Below are the code and all the weights of a small trained network. Each question names an input and a class and asks about switching units off, where a switched-off unit gives its printed mean instead of its output.

import numpy as np


def w(rows, s, z=0):
    codes = np.array(rows[::2]) - 128.0
    scale = np.full(codes.shape[1], s)
    scale[-1] = z or s
    return codes * scale


def f(y):
    return np.maximum(y, 0)


def log_softmax(a):
    a = a - a.max(-1, keepdims=True)
    return a - np.log(np.exp(a).sum(-1, keepdims=True))


def net(x, mask):
    res = np.array(x, float).reshape(1, 7) / 4 @ E
    y = f(res @ A[0][:, :-1].T + A[0][:, -1])
    res = res + np.where(mask, y, B[0][:, -1]) @ B[0][:, :-1]
    return log_softmax(res[-1] @ U[:, :-1].T + U[:, -1])


A, B = {}, {}
E = w([
[129,127,128],'x0',
[103,211,88],'x1',
[202,133,205],'x2',
[128,128,129],'x3',
[129,128,128],'x4',
[127,127,129],'x5',
[8,161,175],'x6',
],0.015)
A[0] = w([
[219,69,179,119],'n0',
[92,4,151,157],'n1',
[80,148,160,174],'n2',
[97,127,172,154],'n3',
[177,123,68,209],'n4',
[175,205,213,82],'n5',
[112,123,166,44],'n6',
[96,120,194,2],'n7',
[167,137,69,75],'n8',
[125,128,128,95],'n9',
[163,149,49,44],'n10',
[186,131,63,144],'n11',
],0.02,0.0098)
B[0] = w([
[118,252,97,254],'n0',
[144,25,149,223],'n1',
[88,153,150,213],'n2',
[103,102,133,184],'n3',
[186,117,105,214],'n4',
[141,15,138,190],'n5',
[153,108,78,143],'n6',
[204,121,102,159],'n7',
[92,77,149,170],'n8',
[126,125,126,128],'n9',
[72,117,171,171],'n10',
[139,57,146,204],'n11',
],0.038,0.02)
U = w([
[207,92,158,247],'0',
[134,90,191,185],'1',
[76,254,109,15],'2',
],0.009,0.0013)

Each question gives the input, the list of numbers given to net, and the class t.
The units are the neurons (one row each of A and B). Each row of codes is followed by its name. A weight is (code - 128) times the scale printed after its matrix; where a second scale follows, it is the last column's (A, B and U).
mask holds one flag per neuron, in row order. A switched-off neuron (its flag False) gives its mean, the last column of its row in B, instead of its output. The means were averaged over made-up inputs and are rounded, as every weight is.
A unit's drop is (log p(t) with every unit on - log p(t) with that unit switched off) / (log p(t) with every unit on - log p(t) with every unit switched off).
unit that matters most: the unit with the biggest drop
k most important neurons: the k neurons with the biggest drops, biggest first
drop of u: that unit's drop, to one decimal
input [-5,-4,4,-1,3,-8,8], class 0: 4 most important neurons : n7, n6, n10, n8
input [0,-4,1,-2,2,-3,-4], class 2: 2 most important neurons : n0, n5
input [-3,1,-1,-6,3,2,5], class 2: 2 most important neurons : n1, n5
input [0,5,0,-6,5,-3,1], class 2: 2 most important neurons : n1, n11
input [1,-6,1,-8,-5,1,8], class 0: 4 most important neurons : n7, n6, n10, n8
input [3,7,-1,2,6,4,6], class 2: unit that matters most : n1
input [3,-6,1,-3,-7,1,6], class 0: 4 most important neurons : n7, n10, n6, n8
input [3,5,-4,6,2,6,1], class 2: 2 most important neurons : n1, n5
input [-2,-4,2,6,-5,-1,7], class 0: 3 most important neurons : n7, n6, n10
input [-8,8,0,5,2,2,-5], class 1: 3 most important neurons : n10, n8, n7
input [-6,-4,3,6,2,1,4], class 0: 2 most important neurons : n7, n10
input [-2,4,0,-4,1,0,5], class 2: 3 most important neurons : n1, n11, n5
input [-1,-2,8,4,8,6,5], class 0: 2 most important neurons : n7, n5
input [-8,-1,3,-6,7,-8,-2], class 2: 2 most important neurons : n0, n1
input [7,-3,8,3,-8,7,7], class 0: drop of n7 : 1.9
input [-8,-7,6,3,7,-6,-7], class 2: drop of n0 : 3.2
input [0,-7,4,-4,-4,6,-1], class 2: drop of n0 : 1.9
